Below are the code and all the weights of a small trained network. Each question names an input and a class and asks about switching units off, where a switched-off unit gives its printed mean instead of its output.

import numpy as np


def w(rows, s, z=0):
    codes = np.array(rows[::2]) - 128.0
    scale = np.full(codes.shape[1], s)
    scale[-1] = z or s
    return codes * scale


def f(y):
    return np.maximum(y, 0)


def log_softmax(a):
    a = a - a.max(-1, keepdims=True)
    return a - np.log(np.exp(a).sum(-1, keepdims=True))


def net(x, mask):
    res = np.array(x, float).reshape(1, 4) / 4 @ E
    y = f(res @ A[0][:, :-1].T + A[0][:, -1])
    res = res + np.where(mask, y, B[0][:, -1]) @ B[0][:, :-1]
    return log_softmax(res[-1] @ U[:, :-1].T + U[:, -1])


A, B = {}, {}
E = w([
[120,142,137],'x0',
[147,65,197],'x1',
[127,131,126],'x2',
[166,249,122],'x3',
],0.013)
A[0] = w([
[151,128,66,99],'N0',
[227,169,213,40],'N1',
[114,187,252,222],'N2',
[167,115,56,3],'N3',
[56,163,212,71],'N4',
[105,193,119,150],'N5',
],0.014,0.0031)
B[0] = w([
[209,78,165,176],'N0',
[173,228,42,249],'N1',
[68,249,2,254],'N2',
[205,160,142,152],'N3',
[249,32,118,154],'N4',
[162,172,241,254],'N5',
],0.0058,0.0075)
U = w([
[151,130,120,254],'0',
[251,179,107,54],'1',
[173,114,141,46],'2',
[87,202,58,3],'3',
[49,165,72,185],'4',
[184,194,142,35],'5',
],0.012,0.0031)

Each question gives the input, the list of numbers given to net, and the class t.
The units are the neurons (one row each of A and B). Each row of codes is followed by its name. A weight is (code - 128) times the scale printed after its matrix; where a second scale follows, it is the last column's (A, B and U).
mask holds one flag per neuron, in row order. A switched-off neuron (its flag False) gives its mean, the last column of its row in B, instead of its output. The means were averaged over made-up inputs and are rounded, as every weight is.
A unit's drop is (log p(t) with every unit on - log p(t) with that unit switched off) / (log p(t) with every unit on - log p(t) with every unit switched off).
The circuit of an input: a set's keep is (log p(t) with only the set's units on - log p(t) with every unit switched off) / (log p(t) with every unit on - log p(t) with every unit switched off). Starting from all 6 units, units are removed one at a time, each time the one whose removal leaves the highest keep (on an exact tie, the one counted first), for as long as the keep stays at least 0.8.
units of the circuit, in order: the units of the circuit, biggest drop first
k most important neurons: the k neurons with the biggest drops, biggest first
drop of u: that unit's drop, to one decimal
input [-8,-8,-7,1], class 1: units of the circuit, in order : N0, N3
input [-6,2,0,5], class 3: units of the circuit, in order : N2, N0, N4
input [-1,3,4,3], class 3: units of the circuit, in order : N2, N5, N0
input [-4,-8,2,-8], class 0: units of the circuit, in order : N2, N0
input [-4,-7,3,3], class 1: units of the circuit, in order : N0, N2
input [-8,-8,-5,5], class 1: units of the circuit, in order : N0, N3
input [-1,-8,-1,-3], class 0: units of the circuit, in order : N2, N1
input [-8,-8,-1,-6], class 0: 4 most important neurons : N2, N0, N1, N3
input [-1,6,3,4], class 3: units of the circuit, in order : N2, N5
input [-2,5,-6,5], class 3: most important neuron : N2
input [-2,3,2,4], class 3: units of the circuit, in order : N2, N0, N5
input [-7,3,7,5], class 3: 2 most important neurons : N2, N0
input [-8,7,-6,2], class 3: 2 most important neurons : N2, N5
input [2,-7,6,7], class 5: drop of N5 : 0.6
input [-1,-8,7,-3], class 0: drop of N2 : 0.4
input [-2,-8,-1,-5], class 0: drop of N2 : 0.6
